Below is a small trained network, with its code and all its weights. Each question gives an input and a target symbol and asks what happens when units are switched off, that is, made to give their printed mean instead of their output.

import numpy as np


def w(rows, s, z=0):
    codes = np.array(rows[::2]) - 128.0
    scale = np.full(codes.shape[1], s)
    scale[-1] = z or s
    return codes * scale


def f(y):
    return np.maximum(y, 0)


def softmax(a):
    e = np.exp(a - a.max(-1, keepdims=True))
    return e / e.sum(-1, keepdims=True)


def log_softmax(a):
    a = a - a.max(-1, keepdims=True)
    return a - np.log(np.exp(a).sum(-1, keepdims=True))


def net(x, mask):
    ids = ['αβγδεθξτφψω'.index(c) for c in x.split()]
    T = len(ids)
    res = E[ids] + P[:T]
    u = 0
    for l in range(2):
        r = res
        for j in range(2):
            rows = slice(3 * j, 3 * j + 3)
            q, k, v = (r @ M[l][rows].T for M in (Q, K, V))
            z = softmax(np.where(np.tri(T) > 0, q @ k.T / 3**0.5, -1e9)) @ v
            o = O[l][rows]
            res = res + np.where(mask[u + j], z, o[:, -1]) @ o[:, :-1]
        u += 2
        y = f(res @ A[l][:, :-1].T + A[l][:, -1])
        res = res + np.where(mask[u : u + 4], y, B[l][:, -1]) @ B[l][:, :-1]
        u += 4
    return log_softmax(res[-1] @ U[:, :-1].T + U[:, -1])


Q, K, V, O, A, B = {}, {}, {}, {}, {}, {}
E = w([
[116,92,110,151,146],'α',
[171,76,206,91,183],'β',
[122,131,103,253,121],'γ',
[81,107,87,117,152],'δ',
[118,4,78,159,141],'ε',
[130,83,126,86,186],'θ',
[134,81,127,104,191],'ξ',
[159,128,203,170,162],'τ',
[136,166,176,182,111],'φ',
[70,71,54,135,139],'ψ',
[160,60,132,123,175],'ω',
],0.014)
P = w([
[170,193,82,72,164],'0',
[105,117,136,133,156],'1',
[137,119,142,82,66],'2',
[208,73,16,134,112],'3',
[79,86,166,149,196],'4',
[135,95,165,95,55],'5',
[206,61,20,141,124],'6',
[49,58,188,162,232],'7',
[140,83,184,112,54],'8',
[218,63,19,130,157],'9',
[14,32,204,159,247],'10',
[146,76,201,135,51],'11',
],0.014)
Q[0] = w([
[92,187,183,193,89],'0.h1',
[133,25,202,176,63],'0.h1',
[196,73,88,172,252],'0.h1',
[105,201,29,127,92],'0.h2',
[184,127,110,54,172],'0.h2',
[90,183,231,124,19],'0.h2',
],0.011)
K[0] = w([
[170,163,78,118,43],'0.h1',
[149,54,203,170,52],'0.h1',
[72,98,151,149,245],'0.h1',
[122,200,12,98,130],'0.h2',
[178,68,123,68,185],'0.h2',
[177,177,180,147,54],'0.h2',
],0.012)
V[0] = w([
[204,90,150,120,163],'0.h1',
[109,91,188,149,2],'0.h1',
[188,91,200,184,158],'0.h1',
[207,140,95,18,143],'0.h2',
[137,81,100,89,79],'0.h2',
[173,26,86,86,210],'0.h2',
],0.0093)
O[0] = w([
[44,129,171,145,106,168],'0.h1',
[73,21,81,35,152,118],'0.h1',
[63,56,106,119,19,191],'0.h1',
[67,246,148,135,57,93],'0.h2',
[94,239,8,180,179,137],'0.h2',
[3,201,84,243,1,250],'0.h2',
],0.0071,0.014)
A[0] = w([
[254,102,107,97,128,33],'0.n1',
[178,146,81,125,59,136],'0.n2',
[96,149,110,122,88,3],'0.n3',
[106,126,35,159,159,109],'0.n4',
],0.011,0.0059)
B[0] = w([
[34,177,56,80,120,132],'0.n1',
[187,18,170,98,147,192],'0.n2',
[102,148,76,146,137,179],'0.n3',
[203,91,248,117,110,249],'0.n4',
],0.011,0.013)
Q[1] = w([
[69,69,148,115,95],'1.h1',
[157,127,100,109,56],'1.h1',
[79,43,185,178,26],'1.h1',
[96,106,52,83,129],'1.h2',
[209,105,79,48,8],'1.h2',
[81,139,229,113,172],'1.h2',
],0.012)
K[1] = w([
[64,89,212,142,135],'1.h1',
[62,154,109,130,98],'1.h1',
[31,115,143,172,236],'1.h1',
[112,39,82,71,85],'1.h2',
[6,37,188,124,193],'1.h2',
[172,237,160,56,89],'1.h2',
],0.013)
V[1] = w([
[44,104,123,162,135],'1.h1',
[138,146,75,146,65],'1.h1',
[138,77,54,105,154],'1.h1',
[196,120,176,118,227],'1.h2',
[123,131,249,51,106],'1.h2',
[46,197,133,88,196],'1.h2',
],0.012)
O[1] = w([
[172,164,121,112,142,255],'1.h1',
[105,115,145,90,181,107],'1.h1',
[82,190,129,96,133,65],'1.h1',
[173,60,93,74,171,70],'1.h2',
[135,75,210,1,92,165],'1.h2',
[203,210,121,99,100,41],'1.h2',
],0.016,0.021)
A[1] = w([
[96,102,16,174,61,254],'1.n1',
[206,104,155,181,59,111],'1.n2',
[30,145,103,138,23,155],'1.n3',
[2,92,195,156,174,62],'1.n4',
],0.0085,0.0086)
B[1] = w([
[82,177,177,75,233,197],'1.n1',
[87,204,80,88,162,252],'1.n2',
[226,80,161,115,119,198],'1.n3',
[104,142,2,152,84,236],'1.n4',
],0.0093,0.026)
U = w([
[104,105,170,132,180,130],'α',
[117,111,172,155,86,56],'β',
[65,119,150,88,225,51],'γ',
[176,109,93,128,151,194],'δ',
[92,89,149,169,139,193],'ε',
[93,146,112,93,150,96],'θ',
[94,138,132,108,161,141],'ξ',
[48,99,218,100,158,116],'τ',
[106,136,93,63,153,116],'φ',
[179,45,196,204,174,92],'ψ',
[60,95,254,181,181,1],'ω',
],0.0097,0.0039)

Each question gives the input, a string of symbols that net reads in full, and the target symbol t.
The units are the heads (3 rows each of Q, K, V and O) and the neurons (one row each of A and B). Each row of codes is followed by its name. A weight is (code - 128) times the scale printed after its matrix; where a second scale follows, it is the last column's (O, A, B and U).
mask holds one flag per unit, layer by layer, with each layer's heads first. A switched-off unit (its flag False) gives its mean, the last column of its rows in O or B, instead of its output. The means were averaged over made-up inputs and are rounded, as every weight is.
A unit's drop is (log p(t) with every unit on - log p(t) with that unit switched off) / (log p(t) with every unit on - log p(t) with every unit switched off).
The circuit of an input: a set's keep is (log p(t) with only the set's units on - log p(t) with every unit switched off) / (log p(t) with every unit on - log p(t) with every unit switched off). Starting from all 12 units, units are removed one at a time, each time the one whose removal leaves the highest keep (on an exact tie, the one counted first), for as long as the keep stays at least 0.8.
circuit, biggest first: the units of the circuit, biggest drop first
unit that matters most: the unit with the biggest drop
top k neurons: the k neurons with the biggest drops, biggest first
top k neurons in layer l: the k neurons of layer l with the biggest drops, biggest first
which heads matter: for each layer, one digit per head in row order, 1 if its drop is at least 0.15 and else 0, layers parted by /
input ε ε ε β ε ε ε ε τ ε, target ε: circuit, biggest first => (1.h2; 0.h2)
input δ ε τ ε ε, target δ: which heads matter => 11 / 01
input ω ε ω ε τ ω τ ψ, target ω: top 2 neurons => (0.n4; 1.n4)
input ω ε ε ε ε ε ε ψ ξ ψ, target ψ: circuit, biggest first => (0.n4)
input φ τ ε τ γ, target φ: circuit, biggest first => (0.h2; 0.n4; 1.h2; 1.h1)
input ε ε ψ, target ε: which heads matter => 00 / 11
input ψ ε β α ε δ, target ε: circuit, biggest first => (1.n4; 1.h2)
input τ φ ω ε ψ α ε, target ψ: which heads matter => 10 / 01
input ε γ ω ω, target γ: top 2 neurons in layer 1 => (1.n1; 1.n3)
input ω δ ε τ ε α, target ε: top 3 neurons => (1.n4; 1.n2; 0.n4)
input ω ε τ ε τ γ θ β τ ω, target β: circuit, biggest first => (1.h2; 0.h1; 0.n4)
input ω τ ψ φ ω, target ω: top 2 neurons in layer 0 => (0.n4; 0.n3)
input α ψ ε, target ε: which heads matter => 10 / 11
input β τ ε θ τ γ, target γ: unit that matters most => 0.n4
input ε γ γ ε, target γ: top 2 neurons => (1.n1; 1.n2)
input ε ω ε τ τ φ γ, target τ: circuit, biggest first => (0.h2; 1.h2)
input ω τ ω ξ ε ω, target ε: circuit, biggest first => (0.n4; 1.n4; 1.h2; 1.n2)
input ε τ ε ε ψ α δ γ, target ε: which heads matter => 00 / 01
input ε ε τ ω ψ β ψ, target ψ: which heads matter => 10 / 01
input ε ω ε ε, target ω: which heads matter => 01 / 01
input ω τ δ, target τ: which heads matter => 01 / 01
input τ ε τ ω β θ, target β: unit that matters most => 1.h2
input ε ω ξ θ ψ φ ψ ψ, target ε: top 3 neurons => (1.n4; 0.n4; 0.n2)
input ψ δ τ φ ξ, target ψ: which heads matter => 10 / 11
input β τ ω α θ τ δ φ ε ξ γ, target β: top 2 neurons => (0.n4; 1.n1)
input ε ψ ω β ψ γ α ξ, target ε: circuit, biggest first => (1.n4; 1.h2)
input ε ψ γ ε τ ψ ω τ ω, target τ: circuit, biggest first => (1.h2)
input ε ω τ ε β ε ω τ ε ξ, target τ: circuit, biggest first => (0.h1; 1.h2)
